Below is a small trained network, with its code and all its weights. Each question gives an input and a class and asks what happens when units are switched off, that is, made to give their printed mean instead of their output.

import numpy as np


def w(rows, s, z=0):
    codes = np.array(rows[::2]) - 128.0
    scale = np.full(codes.shape[1], s)
    scale[-1] = z or s
    return codes * scale


def norm(h):
    return h / np.sqrt((h * h).mean(-1, keepdims=True) + 1e-5)


def f(y):
    return np.maximum(y, 0)


def log_softmax(a):
    a = a - a.max(-1, keepdims=True)
    return a - np.log(np.exp(a).sum(-1, keepdims=True))


def net(x, mask):
    res = np.array(x, float).reshape(1, 5) / 4 @ E
    u = 0
    for l in range(4):
        y = f(norm(res) @ A[l][:, :-1].T + A[l][:, -1])
        res = res + np.where(mask[u : u + 9], y, B[l][:, -1]) @ B[l][:, :-1]
        u += 9
    return log_softmax(norm(res)[-1] @ U[:, :-1].T + U[:, -1])


A, B = {}, {}
E = w([
[106,152,159,125,173,64,213,160,144,100],'x0',
[142,90,144,163,224,158,41,61,93,88],'x1',
[149,111,90,160,144,91,182,253,130,194],'x2',
[165,186,194,159,107,84,242,106,105,135],'x3',
[116,65,44,142,172,190,127,179,177,65],'x4',
],0.0025)
A[0] = w([
[152,73,99,107,220,162,73,151,174,106,72],'L0N1',
[151,2,23,204,160,201,148,208,129,54,120],'L0N2',
[90,97,122,123,111,164,163,102,152,95,80],'L0N3',
[159,118,103,141,161,226,91,99,193,157,133],'L0N4',
[116,193,183,78,172,99,170,172,120,84,66],'L0N5',
[150,174,71,130,152,70,101,137,82,103,2],'L0N6',
[157,93,69,112,107,145,122,144,164,146,87],'L0N7',
[92,56,95,159,142,154,52,115,127,170,100],'L0N8',
[118,87,143,188,109,229,120,174,111,58,109],'L0N9',
],0.0037,0.00077)
B[0] = w([
[95,31,125,136,173,175,198,151,129,230,205],'L0N1',
[3,152,40,99,223,176,129,63,141,140,253],'L0N2',
[147,99,66,119,146,72,115,145,54,179,153],'L0N3',
[112,137,132,117,120,122,202,103,131,83,187],'L0N4',
[114,121,140,187,87,130,126,101,113,192,179],'L0N5',
[127,214,115,152,148,156,89,135,119,139,132],'L0N6',
[62,13,162,105,117,184,98,76,117,183,170],'L0N7',
[79,170,164,127,127,104,155,92,180,133,192],'L0N8',
[178,60,54,115,126,124,142,153,120,148,181],'L0N9',
],0.0033,0.0045)
A[1] = w([
[177,133,90,126,253,131,47,159,66,179,158],'L1N1',
[111,48,151,102,138,143,49,62,131,120,242],'L1N2',
[103,68,137,86,103,87,146,81,120,79,79],'L1N3',
[158,151,61,114,157,125,148,243,178,100,103],'L1N4',
[152,116,47,142,170,138,151,134,133,79,123],'L1N5',
[139,108,92,84,3,116,130,150,121,186,72],'L1N6',
[180,168,157,141,148,80,161,144,112,107,1],'L1N7',
[149,121,159,168,184,105,115,104,150,165,85],'L1N8',
[76,83,136,176,107,144,170,88,85,108,106],'L1N9',
],0.0036,0.00077)
B[1] = w([
[71,29,88,170,59,71,132,212,62,98,200],'L1N1',
[201,140,68,115,73,112,78,200,120,69,252],'L1N2',
[139,205,159,195,84,205,120,97,15,171,170],'L1N3',
[59,160,189,128,170,54,31,26,96,169,178],'L1N4',
[39,142,65,184,75,207,91,92,92,110,199],'L1N5',
[159,121,153,74,42,158,206,170,172,82,214],'L1N6',
[119,121,110,103,113,253,110,160,173,170,173],'L1N7',
[54,54,149,134,128,85,122,207,28,143,163],'L1N8',
[120,167,218,131,139,151,120,235,251,202,202],'L1N9',
],0.0031,0.003)
A[2] = w([
[133,251,110,161,71,87,90,64,88,110,247],'L2N1',
[133,51,130,67,248,134,61,177,147,108,81],'L2N2',
[77,163,60,128,122,15,80,89,100,127,87],'L2N3',
[141,127,148,176,148,217,171,140,164,24,172],'L2N4',
[53,160,223,119,121,76,156,192,122,151,158],'L2N5',
[215,177,131,92,107,141,27,87,163,81,18],'L2N6',
[115,112,145,158,206,116,169,82,119,227,193],'L2N7',
[205,206,232,207,179,148,104,20,138,85,84],'L2N8',
[206,143,164,182,85,217,48,111,24,52,152],'L2N9',
],0.003,0.0013)
B[2] = w([
[144,85,64,162,216,146,133,164,145,179,227],'L2N1',
[90,54,67,181,148,184,208,91,105,168,203],'L2N2',
[206,62,164,137,105,166,141,132,136,134,152],'L2N3',
[183,108,121,89,82,80,143,166,126,154,169],'L2N4',
[168,115,164,184,68,170,132,77,102,82,250],'L2N5',
[147,113,113,51,130,124,78,162,255,101,167],'L2N6',
[140,177,102,88,164,144,55,95,100,87,225],'L2N7',
[122,162,126,133,165,220,48,165,125,170,193],'L2N8',
[153,98,114,120,114,73,94,179,140,64,215],'L2N9',
],0.0045,0.0027)
A[3] = w([
[140,101,79,71,167,160,172,39,73,116,27],'L3N1',
[65,220,77,224,187,82,192,148,198,89,36],'L3N2',
[154,147,68,56,77,101,33,141,209,57,207],'L3N3',
[146,65,118,160,138,119,101,128,107,104,215],'L3N4',
[149,82,143,140,171,103,128,188,53,92,3],'L3N5',
[146,103,119,150,206,204,112,83,162,107,212],'L3N6',
[230,153,159,126,38,86,235,130,166,125,128],'L3N7',
[82,198,131,127,190,66,145,47,171,145,157],'L3N8',
[132,130,200,4,89,189,170,197,154,142,89],'L3N9',
],0.0035,0.00079)
B[3] = w([
[87,110,63,128,99,130,147,108,117,193,185],'L3N1',
[110,128,197,7,80,104,93,40,79,102,169],'L3N2',
[212,173,95,60,180,104,120,175,180,152,204],'L3N3',
[98,168,102,118,133,3,163,215,114,119,186],'L3N4',
[125,109,155,180,72,102,98,165,132,79,153],'L3N5',
[102,189,128,87,121,155,175,151,145,157,228],'L3N6',
[150,59,96,178,73,173,181,57,220,176,252],'L3N7',
[204,123,192,109,144,104,76,130,97,71,143],'L3N8',
[172,133,160,151,166,101,108,84,146,126,200],'L3N9',
],0.0049,0.0035)
U = w([
[2,73,7,92,189,183,171,124,119,184,161],'0',
[130,151,137,144,179,73,169,107,146,50,1],'1',
[109,91,152,212,98,32,106,188,59,78,141],'2',
[213,160,89,33,164,110,56,197,205,126,147],'3',
[188,101,158,183,25,143,229,46,210,193,146],'4',
[70,172,188,43,130,71,149,42,84,63,89],'5',
[154,234,212,180,170,195,98,106,71,155,123],'6',
],0.0076,0.0069)

Each question gives the input, the list of numbers given to net, and the class t.
The units are the neurons (one row each of A and B). Each row of codes is followed by its name. A weight is (code - 128) times the scale printed after its matrix; where a second scale follows, it is the last column's (A, B and U).
mask holds one flag per neuron, layer by layer. A switched-off neuron (its flag False) gives its mean, the last column of its row in B, instead of its output. The means were averaged over made-up inputs and are rounded, as every weight is.
A unit's drop is (log p(t) with every unit on - log p(t) with that unit switched off) / (log p(t) with every unit on - log p(t) with every unit switched off).
The circuit of an input: a set's keep is (log p(t) with only the set's units on - log p(t) with every unit switched off) / (log p(t) with every unit on - log p(t) with every unit switched off). Starting from the 12 units with the biggest drops (on a tie, the unit counted first), units are removed one at a time, each time the one whose removal leaves the highest keep (on an exact tie, the one counted first), for as long as the keep stays at least 0.8.
units of the circuit, in order: the units of the circuit, biggest drop first
most important unit: the unit with the biggest drop
k most important neurons: the k neurons with the biggest drops, biggest first
top k neurons in layer l: the k neurons of layer l with the biggest drops, biggest first
drop when u is switched off: that unit's drop, to one decimal
input [7,5,-6,5,6], class 2: 3 most important neurons	[L0N8; L0N2; L2N4]
input [-2,2,-2,6,-8], class 6: units of the circuit, in order	[L2N8; L3N7]
input [6,6,7,8,-7], class 6: most important unit	L2N7
input [8,-2,8,-2,-4], class 4: 3 most important neurons	[L0N2; L2N5; L3N7]
input [4,5,-6,-3,-1], class 3: units of the circuit, in order	[L0N2; L1N2]
input [7,3,-2,7,0], class 6: 3 most important neurons	[L2N8; L1N6; L2N7]
input [-6,8,0,-6,-4], class 2: units of the circuit, in order	[L1N1; L0N2; L2N9; L3N4]
input [-4,6,3,-1,-8], class 2: 2 most important neurons	[L1N1; L1N8]
input [0,0,6,-1,-3], class 4: 4 most important neurons	[L0N2; L1N6; L0N1; L2N5]
input [8,4,-1,-4,-8], class 2: 2 most important neurons	[L1N8; L0N8]
input [4,0,4,3,1], class 6: top 2 neurons in layer 1	[L1N4; L1N6]
input [6,4,2,6,0], class 6: top 3 neurons in layer 1	[L1N6; L1N2; L1N1]
input [8,-4,-7,1,-8], class 6: 3 most important neurons	[L2N8; L1N2; L1N1]
input [8,0,0,-5,-5], class 2: top 3 neurons in layer 1	[L1N8; L1N6; L1N9]
input [-1,-2,-1,2,1], class 4: units of the circuit, in order	[L0N2]
input [4,-8,-5,-5,3], class 3: top 2 neurons in layer 3	[L3N3; L3N7]
input [8,8,8,3,1], class 2: 2 most important neurons	[L1N1; L3N5]
input [8,2,-7,4,5], class 6: 2 most important neurons	[L2N8; L1N9]
input [1,-7,1,-8,-1], class 3: top 2 neurons in layer 0	[L0N1; L0N2]
input [8,4,3,6,5], class 5: most important unit	L3N2
input [1,8,-7,7,-4], class 3: top 2 neurons in layer 2	[L2N9; L2N6]
input [5,5,-4,0,0], class 2: drop when L0N2 is switched off	0.1
input [7,4,-1,2,-4], class 6: drop when L2N2 is switched off	0.0
input [6,6,-7,7,-6], class 6: drop when L2N8 is switched off	0.2
input [0,-2,7,7,6], class 5: drop when L3N2 is switched off	0.5
